Here is a tiny trained network, its code and every weight. The questions are about switching its units off for an input and a target symbol, where a switched-off unit gives its printed mean instead of its output.

import numpy as np


def w(rows, s, z=0):
    codes = np.array(rows[::2]) - 128.0
    scale = np.full(codes.shape[1], s)
    scale[-1] = z or s
    return codes * scale


def norm(h):
    return h / np.sqrt((h * h).mean(-1, keepdims=True) + 1e-5)


def f(y):
    return np.maximum(y, 0)


def softmax(a):
    e = np.exp(a - a.max(-1, keepdims=True))
    return e / e.sum(-1, keepdims=True)


def log_softmax(a):
    a = a - a.max(-1, keepdims=True)
    return a - np.log(np.exp(a).sum(-1, keepdims=True))


def net(x, mask):
    ids = ['αγδθλμσφψω'.index(c) for c in x.split()]
    T = len(ids)
    res = E[ids] + P[:T]
    u = 0
    for l in range(2):
        r = norm(res)
        for j in range(2):
            rows = slice(2 * j, 2 * j + 2)
            q, k, v = (r @ M[l][rows].T for M in (Q, K, V))
            z = softmax(np.where(np.tri(T) > 0, q @ k.T / 2**0.5, -1e9)) @ v
            o = O[l][rows]
            res = res + np.where(mask[u + j], z, o[:, -1]) @ o[:, :-1]
        u += 2
        y = f(norm(res) @ A[l][:, :-1].T + A[l][:, -1])
        res = res + np.where(mask[u : u + 16], y, B[l][:, -1]) @ B[l][:, :-1]
        u += 16
    return log_softmax(norm(res)[-1] @ U[:, :-1].T + U[:, -1])


Q, K, V, O, A, B = {}, {}, {}, {}, {}, {}
E = w([
[137,126,97,118,119,130],'α',
[142,134,124,100,116,146],'γ',
[163,143,116,114,133,124],'δ',
[26,253,152,144,91,63],'θ',
[158,141,103,92,123,124],'λ',
[135,131,136,100,138,109],'μ',
[110,95,95,130,87,130],'σ',
[144,124,83,160,115,140],'φ',
[141,116,118,148,156,100],'ψ',
[136,95,131,131,137,71],'ω',
],0.0015)
P = w([
[66,84,140,195,134,144],'0',
[174,141,56,39,124,83],'1',
[187,141,48,24,113,89],'2',
[179,147,63,33,107,87],'3',
[194,140,65,41,121,98],'4',
[207,134,47,33,120,88],'5',
[221,135,53,38,117,79],'6',
[217,128,48,48,139,90],'7',
[233,121,57,43,146,98],'8',
[238,130,66,57,167,108],'9',
[254,125,59,41,161,113],'10',
[255,118,53,5,156,104],'11',
],0.00056)
Q[0] = w([
[199,177,13,26,100,41],'L0H0',
[178,181,15,33,79,30],'L0H0',
[29,117,248,245,163,205],'L0H1',
[230,150,7,2,91,57],'L0H1',
],0.0043)
K[0] = w([
[2,224,218,190,66,75],'L0H0',
[5,209,227,209,84,69],'L0H0',
[58,236,83,6,83,66],'L0H1',
[201,20,179,255,186,184],'L0H1',
],0.0038)
V[0] = w([
[102,211,160,148,83,79],'L0H0',
[3,112,150,140,174,114],'L0H0',
[162,113,107,202,192,68],'L0H1',
[79,107,121,69,66,75],'L0H1',
],0.0021)
O[0] = w([
[104,202,117,66,171,217,91],'L0H0',
[217,77,195,158,166,207,111],'L0H0',
[139,212,157,115,3,84,248],'L0H1',
[125,27,93,38,132,140,162],'L0H1',
],0.0019,0.0013)
A[0] = w([
[177,119,156,108,187,22,156],'L0N0',
[108,61,189,126,46,45,157],'L0N1',
[47,182,220,216,204,236,24],'L0N2',
[49,74,179,103,114,94,77],'L0N3',
[96,94,51,89,185,116,8],'L0N4',
[85,170,114,105,98,226,123],'L0N5',
[211,116,86,87,183,174,181],'L0N6',
[35,86,127,159,126,112,69],'L0N7',
[177,49,61,195,66,98,148],'L0N8',
[80,198,153,116,78,130,181],'L0N9',
[79,67,212,110,136,145,65],'L0N10',
[138,193,93,133,149,242,80],'L0N11',
[87,193,132,175,96,185,96],'L0N12',
[180,189,126,105,141,149,127],'L0N13',
[162,184,161,174,198,170,165],'L0N14',
[3,149,109,124,191,98,61],'L0N15',
],0.002,0.0011)
B[0] = w([
[104,107,117,136,88,189,237],'L0N0',
[152,192,92,138,146,129,196],'L0N1',
[157,84,58,183,129,2,128],'L0N2',
[120,151,69,78,110,119,133],'L0N3',
[153,159,183,191,114,106,154],'L0N4',
[171,111,80,111,114,173,138],'L0N5',
[81,136,131,168,137,116,249],'L0N6',
[126,136,131,119,130,68,132],'L0N7',
[116,131,181,90,143,139,227],'L0N8',
[155,103,119,141,137,107,171],'L0N9',
[170,145,60,125,121,122,131],'L0N10',
[146,194,75,128,123,128,143],'L0N11',
[146,103,86,69,120,98,133],'L0N12',
[99,112,128,147,132,95,194],'L0N13',
[77,153,134,78,116,99,141],'L0N14',
[161,141,86,108,200,177,134],'L0N15',
],0.0032,0.0019)
Q[1] = w([
[14,35,183,214,214,229],'L1H0',
[241,222,56,34,49,42],'L1H0',
[121,185,11,16,233,204],'L1H1',
[117,182,2,10,248,238],'L1H1',
],0.0041)
K[1] = w([
[221,93,50,24,34,94],'L1H0',
[36,170,195,230,213,150],'L1H0',
[76,246,10,175,125,101],'L1H1',
[76,253,16,203,114,86],'L1H1',
],0.004)
V[1] = w([
[127,101,48,103,70,172],'L1H0',
[19,127,108,100,191,125],'L1H0',
[120,98,90,251,154,137],'L1H1',
[118,231,75,123,147,71],'L1H1',
],0.002)
O[1] = w([
[96,151,141,7,167,60,168],'L1H0',
[100,22,113,153,71,23,81],'L1H0',
[109,223,36,110,82,68,1],'L1H1',
[31,100,223,153,95,135,252],'L1H1',
],0.0016,0.0015)
A[1] = w([
[105,183,159,129,120,103,116],'L1N0',
[141,16,123,180,94,233,84],'L1N1',
[115,143,102,101,200,177,82],'L1N2',
[157,150,127,73,67,140,104],'L1N3',
[106,100,110,103,196,150,79],'L1N4',
[126,81,206,155,93,72,124],'L1N5',
[156,75,50,120,183,57,47],'L1N6',
[170,83,140,138,177,148,94],'L1N7',
[173,159,120,104,169,183,88],'L1N8',
[72,169,118,132,89,137,86],'L1N9',
[142,58,5,233,97,17,4],'L1N10',
[99,63,103,87,110,75,138],'L1N11',
[202,87,86,116,157,108,127],'L1N12',
[103,175,127,118,138,118,137],'L1N13',
[124,87,168,154,104,151,47],'L1N14',
[142,176,75,144,162,171,165],'L1N15',
],0.0028,0.0032)
B[1] = w([
[152,104,88,132,133,146,175],'L1N0',
[185,91,67,81,83,178,159],'L1N1',
[187,183,121,81,120,107,153],'L1N2',
[98,113,132,177,162,136,191],'L1N3',
[184,144,164,155,135,155,136],'L1N4',
[107,140,123,65,86,92,205],'L1N5',
[141,63,195,193,166,152,139],'L1N6',
[93,141,89,116,101,98,148],'L1N7',
[108,174,102,118,148,97,179],'L1N8',
[87,102,113,167,179,154,148],'L1N9',
[179,72,2,180,119,50,140],'L1N10',
[132,106,186,135,118,135,249],'L1N11',
[148,176,119,145,151,95,179],'L1N12',
[113,100,125,133,147,155,173],'L1N13',
[126,114,125,168,196,149,134],'L1N14',
[110,86,140,86,112,100,201],'L1N15',
],0.004,0.002)
U = w([
[250,7,4,35,16,254,96],'α',
[199,3,5,243,167,11,190],'γ',
[9,251,11,252,4,8,54],'δ',
[51,139,27,44,139,168,3],'θ',
[4,6,246,5,9,25,167],'λ',
[249,252,5,4,244,7,189],'μ',
[250,9,227,232,248,77,117],'σ',
[3,23,57,250,246,249,228],'φ',
[245,252,245,240,4,235,160],'ψ',
[106,247,251,13,248,251,38],'ω',
],0.0046,0.0029)

Each question gives the input, a string of symbols that net reads in full, and the target symbol t.
The units are the heads (2 rows each of Q, K, V and O) and the neurons (one row each of A and B). Each row of codes is followed by its name. A weight is (code - 128) times the scale printed after its matrix; where a second scale follows, it is the last column's (O, A, B and U).
mask holds one flag per unit, layer by layer, with each layer's heads first. A switched-off unit (its flag False) gives its mean, the last column of its rows in O or B, instead of its output. The means were averaged over made-up inputs and are rounded, as every weight is.
A unit's drop is (log p(t) with every unit on - log p(t) with that unit switched off) / (log p(t) with every unit on - log p(t) with every unit switched off).
The circuit of an input: a set's keep is (log p(t) with only the set's units on - log p(t) with every unit switched off) / (log p(t) with every unit on - log p(t) with every unit switched off). Starting from the 12 units with the biggest drops (on a tie, the unit counted first), units are removed one at a time, each time the one whose removal leaves the highest keep (on an exact tie, the one counted first), for as long as the keep stays at least 0.8.
units of the circuit, in order: the units of the circuit, biggest drop first
k most important neurons: the k neurons with the biggest drops, biggest first
k most important neurons of layer l: the k neurons of layer l with the biggest drops, biggest first
which heads matter: for each layer, one digit per head in row order, 1 if its drop is at least 0.15 and else 0, layers parted by /
drop when u is switched off: that unit's drop, to one decimal
input μ μ γ μ σ θ ψ, target φ: most important neuron => (L0N6)
input φ α μ α γ γ ψ λ λ λ λ σ, target φ: 2 most important neurons => (L0N1; L1N3)
input δ δ λ δ φ, target δ: units of the circuit, in order => (L0H1; L0H0)
input φ θ δ α λ φ λ λ φ ψ μ, target φ: 3 most important neurons of layer 0 => (L0N11; L0N13; L0N6)
input λ λ ψ λ μ μ θ μ ψ λ δ, target φ: which heads matter => 10 / 11
input α ψ φ α ψ, target α: which heads matter => 10 / 00
input λ ω μ λ μ μ λ λ δ ψ, target λ: which heads matter => 00 / 00
input α λ μ, target α: which heads matter => 10 / 00
input ψ μ ω ω α δ μ, target ψ: units of the circuit, in order => (L0H1; L1H0; L0H0)
input μ ψ ω γ, target μ: which heads matter => 10 / 01
input μ γ λ γ λ α μ α, target μ: which heads matter => 10 / 01
input σ λ λ μ λ μ λ μ φ λ λ λ, target σ: which heads matter => 11 / 01
input ψ ψ φ, target ψ: units of the circuit, in order => (L0H1; L0H0)
input ω λ α μ φ σ, target ω: which heads matter => 10 / 10
input φ ω μ, target φ: which heads matter => 01 / 10
input μ ω θ λ δ ψ γ ψ φ ψ γ λ, target φ: 3 most important neurons => (L0N6; L0N11; L0N13)
input φ λ μ λ ω δ λ λ λ λ θ μ, target ω: units of the circuit, in order => (L0H0)
input γ λ ω γ λ, target γ: which heads matter => 01 / 01
input ω ψ λ σ λ δ μ ψ ψ, target ω: which heads matter => 11 / 10
input α μ λ φ λ δ μ λ φ λ, target α: 2 most important neurons => (L0N8; L0N0)
input μ ψ λ ψ μ μ λ, target μ: most important neuron => (L0N0)
input λ λ φ, target λ: which heads matter => 10 / 01
input ψ λ μ φ λ ω μ λ, target ψ: which heads matter => 01 / 10
input φ γ α λ ψ λ ψ λ φ μ λ, target φ: which heads matter => 01 / 10
input δ λ ω, target δ: which heads matter => 01 / 00
input σ ω φ λ, target σ: 2 most important neurons => (L0N8; L1N6)
input σ μ ω λ ψ λ σ μ λ μ, target σ: 3 most important neurons of layer 0 => (L0N0; L0N6; L0N8)
input ψ μ λ α δ μ λ μ λ μ μ ψ, target ψ: most important neuron => (L0N6)
input α σ δ, target α: 2 most important neurons => (L0N8; L1N1)
input ω μ μ ψ λ, target ω: drop when L0H1 is switched off => 0.6
